Here is a tiny trained network, its code and every weight. The questions are about switching its units off for an input and a target symbol, where a switched-off unit gives its printed mean instead of its output.

import numpy as np


def w(rows, s, z=0):
    codes = np.array(rows[::2]) - 128.0
    scale = np.full(codes.shape[1], s)
    scale[-1] = z or s
    return codes * scale


def norm(h):
    return h / np.sqrt((h * h).mean(-1, keepdims=True) + 1e-5)


def f(y):
    return np.maximum(y, 0)


def softmax(a):
    e = np.exp(a - a.max(-1, keepdims=True))
    return e / e.sum(-1, keepdims=True)


def log_softmax(a):
    a = a - a.max(-1, keepdims=True)
    return a - np.log(np.exp(a).sum(-1, keepdims=True))


def net(x, mask):
    ids = ['αγμξστφ'.index(c) for c in x.split()]
    T = len(ids)
    res = E[ids] + P[:T]
    u = 0
    for l in range(2):
        r = norm(res)
        for j in range(2):
            rows = slice(4 * j, 4 * j + 4)
            q, k, v = (r @ M[l][rows].T for M in (Q, K, V))
            z = softmax(np.where(np.tri(T) > 0, q @ k.T / 4**0.5, -1e9)) @ v
            o = O[l][rows]
            res = res + np.where(mask[u + j], z, o[:, -1]) @ o[:, :-1]
        u += 2
        y = f(norm(res) @ A[l][:, :-1].T + A[l][:, -1])
        res = res + np.where(mask[u : u + 8], y, B[l][:, -1]) @ B[l][:, :-1]
        u += 8
    return log_softmax(norm(res)[-1] @ U[:, :-1].T + U[:, -1])


Q, K, V, O, A, B = {}, {}, {}, {}, {}, {}
E = w([
[167,100,204,248,160,82,148,202,190,185,100,41],'α',
[167,77,14,192,168,86,149,133,153,37,97,86],'γ',
[103,59,144,93,94,209,116,156,47,121,147,88],'μ',
[85,79,126,49,111,159,239,101,219,194,110,187],'ξ',
[157,138,128,40,118,77,163,117,86,108,48,129],'σ',
[154,141,62,77,51,72,54,129,111,124,152,149],'τ',
[210,152,70,140,80,165,73,135,65,123,70,127],'φ',
],0.016)
P = w([
[138,127,130,112,178,125,112,107,152,182,158,118],'0',
[131,110,65,117,79,90,116,164,123,121,92,124],'1',
[153,94,117,83,146,59,128,155,113,113,226,168],'2',
[169,145,163,119,67,118,119,68,160,92,157,119],'3',
[100,138,80,91,171,149,71,75,135,162,103,98],'4',
[134,154,16,132,145,178,139,200,108,124,161,156],'5',
[60,94,157,149,104,114,198,159,107,83,81,190],'6',
[149,10,138,136,109,80,172,88,113,106,179,166],'7',
],0.013)
Q[0] = w([
[208,118,127,83,75,125,168,210,173,123,106,150],'0.h1',
[80,193,149,170,106,139,160,243,105,54,104,222],'0.h1',
[188,170,43,134,163,183,112,197,143,208,189,137],'0.h1',
[35,248,97,86,250,145,141,120,124,142,122,86],'0.h1',
[30,110,150,131,212,166,87,125,97,153,70,159],'0.h2',
[37,254,89,127,158,173,89,235,164,108,81,118],'0.h2',
[227,146,65,48,224,179,122,167,119,212,190,93],'0.h2',
[115,159,117,94,191,94,25,21,162,178,83,48],'0.h2',
],0.0067)
K[0] = w([
[100,109,128,97,196,155,141,109,185,98,178,108],'0.h1',
[205,167,200,126,112,101,164,89,113,85,202,152],'0.h1',
[134,108,119,88,161,91,151,211,99,130,179,110],'0.h1',
[138,152,99,92,65,80,151,220,174,111,137,161],'0.h1',
[137,130,136,130,61,99,116,141,121,115,72,119],'0.h2',
[179,71,146,131,36,104,225,201,123,87,194,170],'0.h2',
[85,95,104,140,195,73,119,227,73,145,136,220],'0.h2',
[103,75,89,144,74,159,128,204,145,134,1,142],'0.h2',
],0.0078)
V[0] = w([
[158,173,115,179,142,108,199,141,152,166,52,208],'0.h1',
[132,70,144,157,171,177,134,170,93,59,88,74],'0.h1',
[196,105,216,136,217,82,97,104,36,142,131,80],'0.h1',
[168,221,183,149,125,116,104,150,165,146,118,121],'0.h1',
[84,80,178,129,234,136,198,119,83,158,107,105],'0.h2',
[193,163,172,152,86,254,99,140,51,201,91,154],'0.h2',
[133,169,95,200,159,160,139,239,171,166,192,146],'0.h2',
[197,163,101,135,173,183,149,136,104,68,31,115],'0.h2',
],0.0073)
O[0] = w([
[182,168,93,254,104,135,206,97,97,145,128,184,37],'0.h1',
[29,88,138,159,91,125,73,165,192,85,144,122,178],'0.h1',
[58,242,79,118,152,46,136,97,155,166,61,99,176],'0.h1',
[97,223,135,123,171,141,120,85,31,173,181,171,2],'0.h1',
[68,216,133,88,119,105,217,127,83,203,65,163,85],'0.h2',
[158,188,83,93,213,150,140,219,108,146,83,221,52],'0.h2',
[68,51,242,122,141,144,52,112,112,117,78,237,36],'0.h2',
[63,152,78,182,54,162,69,247,104,141,156,153,168],'0.h2',
],0.0075,0.0044)
A[0] = w([
[96,115,42,201,120,66,119,127,98,102,89,154,156],'0.n1',
[124,121,180,218,179,79,130,152,120,188,144,111,191],'0.n2',
[103,168,165,72,200,95,129,135,92,131,149,88,19],'0.n3',
[140,134,177,63,186,90,70,102,109,106,150,157,5],'0.n4',
[208,193,110,117,148,126,160,95,76,155,99,135,175],'0.n5',
[55,96,175,71,50,254,212,197,157,163,172,131,138],'0.n6',
[72,54,193,175,131,123,131,189,112,122,200,56,127],'0.n7',
[115,99,78,51,85,131,176,96,30,68,114,180,215],'0.n8',
],0.0072,0.0027)
B[0] = w([
[146,106,157,142,160,129,73,93,113,128,172,92,253],'0.n1',
[159,60,143,123,78,88,91,124,72,155,144,153,176],'0.n2',
[73,171,134,216,88,214,114,199,134,117,153,73,151],'0.n3',
[121,193,122,127,46,67,116,78,69,149,117,109,147],'0.n4',
[126,89,84,140,147,117,121,188,155,142,48,179,187],'0.n5',
[115,104,66,135,174,180,164,90,137,171,189,130,224],'0.n6',
[84,169,79,97,67,179,123,156,171,143,99,133,253],'0.n7',
[125,58,56,125,81,122,2,58,115,115,126,82,246],'0.n8',
],0.0093,0.0057)
Q[1] = w([
[135,164,162,87,169,120,190,123,18,52,129,127],'1.h1',
[244,172,161,112,184,150,161,161,90,107,183,183],'1.h1',
[124,208,150,48,121,84,129,203,140,111,166,106],'1.h1',
[102,34,83,179,15,137,90,191,194,122,143,101],'1.h1',
[134,80,138,121,254,181,204,154,146,111,136,148],'1.h2',
[200,151,135,104,109,63,72,165,41,168,90,90],'1.h2',
[217,93,102,125,48,134,89,132,132,192,120,118],'1.h2',
[143,114,112,71,134,33,83,207,109,206,73,119],'1.h2',
],0.0066)
K[1] = w([
[136,124,119,94,77,111,66,92,86,77,112,119],'1.h1',
[33,85,134,115,99,149,82,120,112,15,187,98],'1.h1',
[159,84,99,128,143,120,94,55,69,78,160,178],'1.h1',
[76,154,144,153,190,68,206,58,150,161,121,201],'1.h1',
[118,113,117,110,72,1,51,101,95,202,156,125],'1.h2',
[61,99,119,134,72,181,176,114,174,28,145,93],'1.h2',
[71,88,135,100,187,118,117,122,155,106,250,68],'1.h2',
[117,18,46,175,161,175,142,85,127,17,190,129],'1.h2',
],0.0071)
V[1] = w([
[135,115,99,124,180,250,161,165,246,95,127,176],'1.h1',
[99,131,224,113,150,93,163,113,188,180,128,135],'1.h1',
[131,82,215,160,174,151,94,185,123,139,172,183],'1.h1',
[177,107,120,224,166,112,237,109,117,138,127,185],'1.h1',
[84,177,91,83,45,232,102,127,44,216,174,174],'1.h2',
[62,40,223,62,44,179,162,92,141,107,87,128],'1.h2',
[184,157,133,98,121,24,67,159,49,66,101,101],'1.h2',
[124,105,184,175,41,230,90,147,2,71,196,60],'1.h2',
],0.0064)
O[1] = w([
[188,74,100,134,123,132,158,177,178,139,28,168,123],'1.h1',
[56,3,91,20,169,50,121,51,93,182,151,145,107],'1.h1',
[109,60,158,207,188,150,44,184,153,113,113,184,1],'1.h1',
[201,126,177,101,136,130,131,27,162,228,168,169,45],'1.h1',
[21,143,28,128,13,207,182,161,22,233,71,203,114],'1.h2',
[73,156,149,75,77,135,233,9,172,41,97,157,122],'1.h2',
[83,163,232,108,189,133,66,184,109,107,126,38,139],'1.h2',
[64,190,108,228,18,190,65,93,117,68,127,113,117],'1.h2',
],0.0069,0.0047)
A[1] = w([
[13,206,115,135,106,39,97,110,78,166,120,71,47],'1.n1',
[246,180,157,140,201,120,106,105,163,122,101,249,41],'1.n2',
[112,48,113,104,164,133,137,62,116,77,117,233,140],'1.n3',
[183,168,103,249,120,91,101,49,73,142,165,169,101],'1.n4',
[30,86,101,130,149,148,66,64,110,128,126,181,208],'1.n5',
[143,16,145,228,141,227,55,62,134,131,211,115,110],'1.n6',
[127,165,148,191,53,198,170,81,98,189,248,68,63],'1.n7',
[76,163,145,21,194,117,152,253,106,205,116,79,4],'1.n8',
],0.0066,0.0025)
B[1] = w([
[129,118,131,111,140,157,34,145,128,109,120,56,208],'1.n1',
[208,1,110,154,117,150,141,122,194,169,61,136,141],'1.n2',
[75,133,170,192,184,134,85,154,163,131,55,134,183],'1.n3',
[191,103,138,206,172,92,159,105,88,110,189,97,168],'1.n4',
[124,79,195,164,207,103,113,184,94,129,111,149,216],'1.n5',
[131,204,146,206,64,152,142,93,148,116,49,183,254],'1.n6',
[149,127,95,208,135,153,116,29,149,130,164,169,190],'1.n7',
[74,89,133,116,60,129,91,69,147,94,82,183,192],'1.n8',
],0.0094,0.0064)
U = w([
[37,145,176,192,223,88,94,59,34,189,133,142,146],'α',
[18,160,104,166,3,192,133,96,115,81,96,132,83],'γ',
[61,146,90,31,202,109,153,195,149,134,41,44,125],'μ',
[217,94,96,119,139,123,164,35,161,172,96,244,182],'ξ',
[153,243,21,128,141,93,144,84,80,217,222,39,120],'σ',
[204,119,189,170,151,136,93,98,185,5,155,67,189],'τ',
[205,182,82,179,183,200,55,246,105,121,133,226,7],'φ',
],0.0058,0.0021)

Each question gives the input, a string of symbols that net reads in full, and the target symbol t.
The units are the heads (4 rows each of Q, K, V and O) and the neurons (one row each of A and B). Each row of codes is followed by its name. A weight is (code - 128) times the scale printed after its matrix; where a second scale follows, it is the last column's (O, A, B and U).
mask holds one flag per unit, layer by layer, with each layer's heads first. A switched-off unit (its flag False) gives its mean, the last column of its rows in O or B, instead of its output. The means were averaged over made-up inputs and are rounded, as every weight is.
A unit's drop is (log p(t) with every unit on - log p(t) with that unit switched off) / (log p(t) with every unit on - log p(t) with every unit switched off).
The circuit of an input: a set's keep is (log p(t) with only the set's units on - log p(t) with every unit switched off) / (log p(t) with every unit on - log p(t) with every unit switched off). Starting from the 12 units with the biggest drops (on a tie, the unit counted first), units are removed one at a time, each time the one whose removal leaves the highest keep (on an exact tie, the one counted first), for as long as the keep stays at least 0.8.
circuit, biggest first: the units of the circuit, biggest drop first
unit that matters most: the unit with the biggest drop
heads that matter: for each layer, one digit per head in row order, 1 if its drop is at least 0.15 and else 0, layers parted by /
input φ φ τ α, target φ: heads that matter => 01 / 00
input σ σ μ γ, target σ: unit that matters most => 0.h2
input φ ξ ξ μ ξ, target ξ: heads that matter => 10 / 00
input μ τ τ α, target μ: circuit, biggest first => (0.h1 0.h2)
input σ μ γ, target σ: heads that matter => 01 / 10
input α σ α γ, target α: heads that matter => 11 / 10
input ξ τ σ μ μ, target ξ: circuit, biggest first => (1.h1 0.h1)
input α α γ τ α, target α: circuit, biggest first => (0.h2 0.h1)
input γ μ σ γ, target γ: circuit, biggest first => (0.h2 1.h2)
input σ α σ α, target σ: circuit, biggest first => (0.h1 1.h1)
input σ α σ α τ σ, target σ: circuit, biggest first => (1.h1 0.h1)
input σ α μ γ φ, target α: circuit, biggest first => (0.h2 1.n5)
input τ γ σ γ φ, target τ: heads that matter => 00 / 01
input γ α ξ σ γ τ, target ξ: circuit, biggest first => (0.n6 1.h2 1.h1)
input σ γ ξ σ σ μ μ α, target σ: heads that matter => 01 / 00
input σ ξ α μ, target σ: circuit, biggest first => (0.h2 0.n6)
input τ α τ τ γ σ φ, target τ: circuit, biggest first => (0.h2)
input α μ γ ξ φ α, target γ: circuit, biggest first => (0.h2 0.n7)
input σ ξ γ τ, target σ: circuit, biggest first => (0.h2 1.h1 1.n6)
input ξ γ μ τ γ, target ξ: unit that matters most => 1.h1
input σ γ σ μ ξ φ, target σ: circuit, biggest first => (0.h2 0.h1)
input α γ ξ σ σ μ, target α: circuit, biggest first => (1.h1 0.h2)
input φ τ μ τ α, target γ: heads that matter => 00 / 01
input ξ μ ξ ξ τ, target ξ: heads that matter => 00 / 11
input ξ α φ, target ξ: heads that matter => 00 / 00
input μ μ γ μ σ μ ξ, target μ: heads that matter => 10 / 00
input τ σ μ μ σ γ τ, target τ: heads that matter => 01 / 01
input τ γ μ γ τ, target τ: heads that matter => 00 / 01
